Here is a tiny trained network, its code and every weight. The questions are about switching its units off for an input and a class, where a switched-off unit gives its printed mean instead of its output.

import numpy as np


def w(rows, s, z=0):
    codes = np.array(rows[::2]) - 128.0
    scale = np.full(codes.shape[1], s)
    scale[-1] = z or s
    return codes * scale


def f(y):
    return np.maximum(y, 0)


def log_softmax(a):
    a = a - a.max(-1, keepdims=True)
    return a - np.log(np.exp(a).sum(-1, keepdims=True))


def net(x, mask):
    res = np.array(x, float).reshape(1, 4) / 4 @ E
    y = f(res @ A[0][:, :-1].T + A[0][:, -1])
    res = res + np.where(mask, y, B[0][:, -1]) @ B[0][:, :-1]
    return log_softmax(res[-1] @ U[:, :-1].T + U[:, -1])


A, B = {}, {}
E = w([
[127,128,128],'x0',
[108,176,237],'x1',
[158,254,93],'x2',
[27,149,111],'x3',
],0.0085)
A[0] = w([
[229,82,218,2],'n1',
[36,85,221,111],'n2',
[138,229,105,95],'n3',
[136,54,138,83],'n4',
[134,25,145,84],'n5',
[171,135,39,127],'n6',
[82,125,148,118],'n7',
[77,180,137,41],'n8',
[137,65,147,131],'n9',
[139,158,206,97],'n10',
[151,166,205,55],'n11',
[194,159,12,113],'n12',
[117,111,165,95],'n13',
[248,110,188,147],'n14',
[138,46,138,76],'n15',
[124,96,45,160],'n16',
[123,85,23,192],'n17',
[132,78,137,106],'n18',
[157,149,156,57],'n19',
[89,77,56,12],'n20',
[117,214,115,43],'n21',
[90,110,129,114],'n22',
[207,150,143,94],'n23',
[122,91,132,190],'n24',
[110,104,78,92],'n25',
[109,109,144,90],'n26',
[157,78,83,86],'n27',
[92,76,11,63],'n28',
[229,142,108,147],'n29',
[30,159,64,31],'n30',
[248,146,112,128],'n31',
[187,112,163,115],'n32',
[111,117,140,156],'n33',
[119,153,118,116],'n34',
[152,93,130,91],'n35',
[114,51,149,202],'n36',
[160,146,58,114],'n37',
],0.015,0.008)
B[0] = w([
[82,1,141,186],'n1',
[29,163,153,230],'n2',
[206,49,107,196],'n3',
[169,167,108,182],'n4',
[184,177,95,211],'n5',
[87,172,129,211],'n6',
[99,121,137,161],'n7',
[98,61,156,152],'n8',
[164,110,124,194],'n9',
[180,113,117,176],'n10',
[196,137,95,163],'n11',
[73,212,138,232],'n12',
[96,138,129,151],'n13',
[217,78,94,232],'n14',
[181,177,124,187],'n15',
[186,116,126,218],'n16',
[211,141,118,254],'n17',
[152,149,111,168],'n18',
[150,160,114,137],'n19',
[89,49,122,163],'n20',
[164,25,141,167],'n21',
[106,127,132,154],'n22',
[112,175,122,171],'n23',
[106,87,139,198],'n24',
[110,80,120,161],'n25',
[110,151,119,142],'n26',
[127,138,124,178],'n27',
[136,14,158,209],'n28',
[82,192,140,212],'n29',
[233,154,98,172],'n30',
[78,198,138,217],'n31',
[167,87,127,174],'n32',
[112,121,133,161],'n33',
[149,114,134,145],'n34',
[138,141,134,152],'n35',
[111,42,146,244],'n36',
[97,174,119,186],'n37',
],0.036,0.0099)
U = w([
[199,127,76,199],'0',
[116,17,129,254],'1',
[11,154,149,2],'2',
],0.011,0.0012)

Each question gives the input, the list of numbers given to net, and the class t.
The units are the neurons (one row each of A and B). Each row of codes is followed by its name. A weight is (code - 128) times the scale printed after its matrix; where a second scale follows, it is the last column's (A, B and U).
mask holds one flag per neuron, in row order. A switched-off neuron (its flag False) gives its mean, the last column of its row in B, instead of its output. The means were averaged over made-up inputs and are rounded, as every weight is.
A unit's drop is (log p(t) with every unit on - log p(t) with that unit switched off) / (log p(t) with every unit on - log p(t) with every unit switched off).
The circuit of an input: a set's keep is (log p(t) with only the set's units on - log p(t) with every unit switched off) / (log p(t) with every unit on - log p(t) with every unit switched off). Starting from the 12 units with the biggest drops (on a tie, the unit counted first), units are removed one at a time, each time the one whose removal leaves the highest keep (on an exact tie, the one counted first), for as long as the keep stays at least 0.8.
circuit, biggest first: the units of the circuit, biggest drop first
k most important neurons: the k neurons with the biggest drops, biggest first
drop when u is switched off: that unit's drop, to one decimal
input [-8,-4,-2,2], class 1: circuit, biggest first	(n28)
input [7,7,0,-5], class 1: 2 most important neurons	(n1 n17)
input [8,1,-6,7], class 2: 3 most important neurons	(n2 n14 n3)
input [0,2,2,7], class 1: 3 most important neurons	(n8 n17 n5)
input [0,0,8,-4], class 2: 4 most important neurons	(n31 n12 n29 n17)
input [-6,-8,-1,2], class 1: 3 most important neurons	(n28 n20 n25)
input [-7,5,0,-4], class 1: 3 most important neurons	(n1 n17 n5)
input [3,-7,-1,2], class 1: 3 most important neurons	(n28 n20 n25)
input [-6,2,3,4], class 1: 2 most important neurons	(n17 n5)
input [-7,-1,-8,0], class 0: 4 most important neurons	(n5 n15 n4 n18)
input [1,3,5,4], class 1: drop when n17 is switched off	0.1
input [7,1,-3,-3], class 1: drop when n36 is switched off	0.1
input [-3,1,-4,3], class 2: drop when n14 is switched off	0.2
input [8,5,-4,7], class 2: circuit, biggest first	(n2)
